Below are the code and all the weights of a small trained network. Each question names an input and a class and asks about switching units off, where a switched-off unit gives its printed mean instead of its output.

import numpy as np


def w(rows, s, z=0):
    codes = np.array(rows[::2]) - 128.0
    scale = np.full(codes.shape[1], s)
    scale[-1] = z or s
    return codes * scale


def norm(h):
    return h / np.sqrt((h * h).mean(-1, keepdims=True) + 1e-5)


def f(y):
    return y / 2 * (1 + np.tanh(0.7978845608 * (y + 0.044715 * y**3)))


def log_softmax(a):
    a = a - a.max(-1, keepdims=True)
    return a - np.log(np.exp(a).sum(-1, keepdims=True))


def net(x, mask):
    res = np.array(x, float).reshape(1, 4) / 4 @ E
    u = 0
    for l in range(3):
        y = f(norm(res) @ A[l][:, :-1].T + A[l][:, -1])
        res = res + np.where(mask[u : u + 4], y, B[l][:, -1]) @ B[l][:, :-1]
        u += 4
    return log_softmax(norm(res)[-1] @ U[:, :-1].T + U[:, -1])


A, B = {}, {}
E = w([
[127,146,129,129,118,135,136],'x0',
[134,190,3,209,46,147,105],'x1',
[148,14,123,115,7,136,165],'x2',
[103,73,99,123,142,114,137],'x3',
],0.0046)
A[0] = w([
[120,124,190,53,180,134,141,251],'0.n1',
[145,142,202,112,84,145,178,173],'0.n2',
[90,126,254,119,48,47,174,70],'0.n3',
[109,162,139,69,236,121,175,123],'0.n4',
],0.0053,0.002)
B[0] = w([
[73,94,209,200,65,157,163,253],'0.n1',
[26,98,138,168,169,184,117,174],'0.n2',
[205,54,53,151,199,131,68,184],'0.n3',
[42,244,156,145,3,6,121,224],'0.n4',
],0.0046,0.0039)
A[1] = w([
[157,116,62,134,58,36,216,136],'1.n1',
[148,243,50,106,163,68,68,96],'1.n2',
[42,102,76,77,53,137,49,68],'1.n3',
[1,140,86,133,135,161,133,255],'1.n4',
],0.0043,0.00078)
B[1] = w([
[179,169,254,93,167,125,47,192],'1.n1',
[238,16,15,71,237,134,150,253],'1.n2',
[152,158,106,121,142,93,1,173],'1.n3',
[183,238,56,127,133,100,218,211],'1.n4',
],0.0055,0.0022)
A[2] = w([
[52,9,162,123,101,198,147,83],'2.n1',
[73,212,202,144,158,90,123,254],'2.n2',
[117,76,180,103,146,188,155,41],'2.n3',
[148,144,101,124,3,155,87,173],'2.n4',
],0.0055,0.00086)
B[2] = w([
[91,192,121,154,186,216,166,254],'2.n1',
[123,3,38,165,37,34,177,243],'2.n2',
[159,171,66,101,97,241,130,161],'2.n3',
[145,87,240,39,124,88,109,211],'2.n4',
],0.0069,0.0034)
U = w([
[59,106,124,218,56,45,206,180],'0',
[91,119,166,170,153,255,181,245],'1',
[194,182,38,149,206,112,121,88],'2',
[194,109,219,92,69,121,60,1],'3',
],0.0096,0.00068)

Each question gives the input, the list of numbers given to net, and the class t.
The units are the neurons (one row each of A and B). Each row of codes is followed by its name. A weight is (code - 128) times the scale printed after its matrix; where a second scale follows, it is the last column's (A, B and U).
mask holds one flag per neuron, layer by layer. A switched-off neuron (its flag False) gives its mean, the last column of its row in B, instead of its output. The means were averaged over made-up inputs and are rounded, as every weight is.
A unit's drop is (log p(t) with every unit on - log p(t) with that unit switched off) / (log p(t) with every unit on - log p(t) with every unit switched off).
most important unit: the unit with the biggest drop
k most important neurons: the k neurons with the biggest drops, biggest first
top k neurons in layer l: the k neurons of layer l with the biggest drops, biggest first
drop of u: that unit's drop, to one decimal
input [4,7,0,2], class 2: most important unit	0.n1
input [4,6,0,-4], class 2: 3 most important neurons	(0.n1; 1.n2; 0.n4)
input [8,-8,-2,-1], class 0: 2 most important neurons	(0.n4; 2.n2)
input [-8,1,-2,6], class 2: 2 most important neurons	(0.n1; 1.n2)
input [5,1,-1,-8], class 2: 3 most important neurons	(0.n1; 1.n2; 2.n1)
input [-3,1,7,1], class 3: 2 most important neurons	(0.n1; 2.n4)
input [-8,-5,1,4], class 1: 3 most important neurons	(2.n1; 2.n3; 0.n3)
input [-2,0,4,2], class 1: 2 most important neurons	(0.n4; 2.n1)
input [-3,4,-1,-3], class 2: drop of 1.n2	0.3
input [1,2,7,8], class 3: top 2 neurons in layer 1	(1.n3; 1.n1)
input [7,-2,8,-6], class 1: drop of 0.n4	0.2
input [-6,-1,4,1], class 1: drop of 0.n4	0.9
